Below is a small trained network, with its code and all its weights. Each question gives an input and a target symbol and asks what happens when units are switched off, that is, made to give their printed mean instead of their output.

import numpy as np


def w(rows, s, z=0):
    codes = np.array(rows[::2]) - 128.0
    scale = np.full(codes.shape[1], s)
    scale[-1] = z or s
    return codes * scale


def f(y):
    return y / 2 * (1 + np.tanh(0.7978845608 * (y + 0.044715 * y**3)))


def softmax(a):
    e = np.exp(a - a.max(-1, keepdims=True))
    return e / e.sum(-1, keepdims=True)


def log_softmax(a):
    a = a - a.max(-1, keepdims=True)
    return a - np.log(np.exp(a).sum(-1, keepdims=True))


def net(x, mask):
    ids = ['Γαβδεζηθλμξπσψ'.index(c) for c in x.split()]
    T = len(ids)
    res = E[ids] + P[:T]
    u = 0
    for l in range(2):
        r = res
        for j in range(3):
            rows = slice(4 * j, 4 * j + 4)
            q, k, v = (r @ M[l][rows].T for M in (Q, K, V))
            z = softmax(np.where(np.tri(T) > 0, q @ k.T / 4**0.5, -1e9)) @ v
            o = O[l][rows]
            res = res + np.where(mask[u + j], z, o[:, -1]) @ o[:, :-1]
        u += 3
        y = f(res @ A[l][:, :-1].T + A[l][:, -1])
        res = res + np.where(mask[u : u + 12], y, B[l][:, -1]) @ B[l][:, :-1]
        u += 12
    return log_softmax(res[-1] @ U[:, :-1].T + U[:, -1])


Q, K, V, O, A, B = {}, {}, {}, {}, {}, {}
E = w([
[234,59,101],'Γ',
[135,105,29],'α',
[100,76,139],'β',
[253,90,135],'δ',
[90,211,121],'ε',
[168,217,100],'ζ',
[72,101,182],'η',
[151,198,47],'θ',
[78,80,189],'λ',
[208,105,184],'μ',
[126,51,64],'ξ',
[119,137,57],'π',
[77,180,172],'σ',
[132,98,63],'ψ',
],0.021)
P = w([
[47,212,95],'0',
[208,2,226],'1',
[217,23,220],'2',
[217,25,216],'3',
[217,35,212],'4',
[212,41,207],'5',
[209,49,204],'6',
[205,50,202],'7',
],0.0053)
Q[0] = w([
[115,82,124],'L0H0',
[124,157,147],'L0H0',
[103,108,150],'L0H0',
[104,122,170],'L0H0',
[69,80,111],'L0H1',
[65,215,106],'L0H1',
[251,97,99],'L0H1',
[88,135,28],'L0H1',
[152,133,136],'L0H2',
[171,147,126],'L0H2',
[109,168,135],'L0H2',
[154,105,95],'L0H2',
],0.022)
K[0] = w([
[187,157,185],'L0H0',
[86,123,110],'L0H0',
[139,164,173],'L0H0',
[114,169,162],'L0H0',
[121,40,163],'L0H1',
[51,170,62],'L0H1',
[252,122,143],'L0H1',
[128,56,11],'L0H1',
[140,176,140],'L0H2',
[153,94,94],'L0H2',
[56,134,144],'L0H2',
[148,95,69],'L0H2',
],0.018)
V[0] = w([
[202,84,123],'L0H0',
[94,81,181],'L0H0',
[27,73,106],'L0H0',
[172,157,128],'L0H0',
[126,228,174],'L0H1',
[105,51,64],'L0H1',
[191,178,2],'L0H1',
[165,131,175],'L0H1',
[61,113,51],'L0H2',
[254,169,98],'L0H2',
[143,183,236],'L0H2',
[232,92,98],'L0H2',
],0.0067)
O[0] = w([
[77,151,64,216],'L0H0',
[131,132,109,74],'L0H0',
[114,175,156,82],'L0H0',
[156,121,123,154],'L0H0',
[34,1,110,70],'L0H1',
[186,222,106,162],'L0H1',
[123,77,110,251],'L0H1',
[182,111,186,142],'L0H1',
[117,51,139,143],'L0H2',
[157,124,241,244],'L0H2',
[114,228,105,31],'L0H2',
[143,125,130,251],'L0H2',
],0.0059,0.0028)
A[0] = w([
[159,50,58,110],'L0N0',
[168,175,144,54],'L0N1',
[66,147,216,141],'L0N2',
[172,123,34,106],'L0N3',
[62,194,40,97],'L0N4',
[150,38,199,2],'L0N5',
[183,91,52,99],'L0N6',
[46,156,91,103],'L0N7',
[71,162,203,34],'L0N8',
[185,185,110,86],'L0N9',
[88,249,155,52],'L0N10',
[92,153,173,37],'L0N11',
],0.011,0.0073)
B[0] = w([
[115,176,136,247],'L0N0',
[45,134,91,125],'L0N1',
[50,92,121,204],'L0N2',
[102,154,141,229],'L0N3',
[204,111,174,186],'L0N4',
[179,174,117,164],'L0N5',
[91,173,107,254],'L0N6',
[88,42,90,180],'L0N7',
[2,169,99,148],'L0N8',
[96,94,114,160],'L0N9',
[83,144,36,157],'L0N10',
[6,161,77,124],'L0N11',
],0.012,0.006)
Q[1] = w([
[123,85,24],'L1H0',
[179,43,118],'L1H0',
[119,95,192],'L1H0',
[141,69,171],'L1H0',
[87,245,83],'L1H1',
[112,100,218],'L1H1',
[107,150,1],'L1H1',
[177,224,23],'L1H1',
[81,63,152],'L1H2',
[142,138,121],'L1H2',
[160,160,148],'L1H2',
[103,173,209],'L1H2',
],0.0091)
K[1] = w([
[56,194,66],'L1H0',
[77,96,62],'L1H0',
[173,156,135],'L1H0',
[163,77,148],'L1H0',
[78,245,173],'L1H1',
[125,57,211],'L1H1',
[122,151,36],'L1H1',
[182,191,24],'L1H1',
[72,129,121],'L1H2',
[126,104,97],'L1H2',
[135,121,130],'L1H2',
[204,149,103],'L1H2',
],0.012)
V[1] = w([
[113,136,83],'L1H0',
[127,149,187],'L1H0',
[53,215,167],'L1H0',
[90,173,195],'L1H0',
[69,76,214],'L1H1',
[106,230,63],'L1H1',
[132,99,105],'L1H1',
[69,149,214],'L1H1',
[125,146,117],'L1H2',
[148,8,49],'L1H2',
[161,95,166],'L1H2',
[90,140,108],'L1H2',
],0.011)
O[1] = w([
[170,120,181,184],'L1H0',
[110,101,113,86],'L1H0',
[89,120,193,206],'L1H0',
[105,120,200,131],'L1H0',
[189,136,34,106],'L1H1',
[143,184,175,254],'L1H1',
[151,109,134,126],'L1H1',
[109,68,39,142],'L1H1',
[131,109,87,139],'L1H2',
[201,124,146,149],'L1H2',
[65,141,204,70],'L1H2',
[138,151,3,178],'L1H2',
],0.007,0.0079)
A[1] = w([
[160,62,152,226],'L1N0',
[178,156,64,211],'L1N1',
[168,46,125,63],'L1N2',
[184,72,86,88],'L1N3',
[112,106,247,123],'L1N4',
[156,23,142,94],'L1N5',
[103,44,63,110],'L1N6',
[52,194,119,52],'L1N7',
[156,108,191,76],'L1N8',
[198,146,72,168],'L1N9',
[5,61,109,154],'L1N10',
[61,100,87,5],'L1N11',
],0.013)
B[1] = w([
[111,40,146,185],'L1N0',
[108,88,231,219],'L1N1',
[63,248,50,164],'L1N2',
[55,159,119,195],'L1N3',
[162,93,71,223],'L1N4',
[91,129,73,172],'L1N5',
[157,61,116,253],'L1N6',
[87,82,114,183],'L1N7',
[104,186,78,147],'L1N8',
[154,175,185,189],'L1N9',
[223,232,90,221],'L1N10',
[43,120,134,167],'L1N11',
],0.011,0.015)
U = w([
[183,144,72,105],'Γ',
[149,50,184,182],'α',
[52,35,148,86],'β',
[157,107,170,231],'δ',
[108,148,48,20],'ε',
[52,75,65,120],'ζ',
[251,76,133,125],'η',
[199,114,83,143],'θ',
[216,202,160,182],'λ',
[101,139,132,179],'μ',
[99,165,99,87],'ξ',
[11,154,136,151],'π',
[119,239,91,3],'σ',
[170,27,98,176],'ψ',
],0.012,0.0062)

Each question gives the input, a string of symbols that net reads in full, and the target symbol t.
The units are the heads (4 rows each of Q, K, V and O) and the neurons (one row each of A and B). Each row of codes is followed by its name. A weight is (code - 128) times the scale printed after its matrix; where a second scale follows, it is the last column's (O, A, B and U).
mask holds one flag per unit, layer by layer, with each layer's heads first. A switched-off unit (its flag False) gives its mean, the last column of its rows in O or B, instead of its output. The means were averaged over made-up inputs and are rounded, as every weight is.
A unit's drop is (log p(t) with every unit on - log p(t) with that unit switched off) / (log p(t) with every unit on - log p(t) with every unit switched off).
The circuit of an input: a set's keep is (log p(t) with only the set's units on - log p(t) with every unit switched off) / (log p(t) with every unit on - log p(t) with every unit switched off). Starting from the 12 units with the biggest drops (on a tie, the unit counted first), units are removed one at a time, each time the one whose removal leaves the highest keep (on an exact tie, the one counted first), for as long as the keep stays at least 0.8.
units of the circuit, in order: the units of the circuit, biggest drop first
unit that matters most: the unit with the biggest drop
top k neurons: the k neurons with the biggest drops, biggest first
top k neurons in layer l: the k neurons of layer l with the biggest drops, biggest first
heads that matter: for each layer, one digit per head in row order, 1 if its drop is at least 0.15 and else 0, layers parted by /
input ξ ε π ε ε π, target λ: unit that matters most -> L0N10
input θ ξ δ μ, target ψ: top 3 neurons in layer 0 -> L0N5, L0N7, L0N6
input ε θ ψ ε, target ζ: units of the circuit, in order -> L0H1, L1H1
input ξ β ψ α, target π: units of the circuit, in order -> L1N10, L1N6, L0N0
input λ θ ε Γ ε, target α: top 2 neurons in layer 0 -> L0N7, L0N0
input π λ σ, target ε: heads that matter -> 010 / 011
input μ θ μ ε, target Γ: top 3 neurons -> L1N10, L0N6, L0N0
input ε ε β ε ψ θ ε θ, target λ: units of the circuit, in order -> L1N6, L1N3, L1N1
input ε ε Γ σ σ η ε, target ζ: heads that matter -> 011 / 010
input ζ ξ λ η ξ λ, target Γ: units of the circuit, in order -> L1N10, L1H1
input ε θ ξ ε ε β ε ζ, target α: heads that matter -> 010 / 000
input ζ π α ε, target ε: top 2 neurons -> L1N10, L1N2
input ε ε ε ε λ, target θ: top 2 neurons -> L1N10, L0N2
input ε π ξ ψ, target π: top 3 neurons -> L1N10, L0N3, L0N6
input α Γ ε ε θ, target λ: top 3 neurons -> L0N10, L1N6, L1N0
input η ξ σ ψ ε, target λ: top 3 neurons in layer 1 -> L1N0, L1N9, L1N6
input λ ε ε ξ δ ξ ε, target α: top 2 neurons in layer 1 -> L1N1, L1N4
input π ε π θ α ε ε ψ, target λ: unit that matters most -> L0H2
input ξ θ ψ β μ ξ ε ε, target σ: top 3 neurons -> L0N10, L1N10, L1N6
input α ξ ε ξ θ, target π: heads that matter -> 011 / 011
input η Γ δ ζ, target α: top 2 neurons -> L1N10, L0N6
input ε ξ ξ, target π: units of the circuit, in order -> L1N10, L0H1, L1N6
input ε ε η σ β, target β: top 4 neurons -> L1N1, L1N10, L1N3, L1N0
input ε ε ξ θ λ, target θ: heads that matter -> 010 / 010
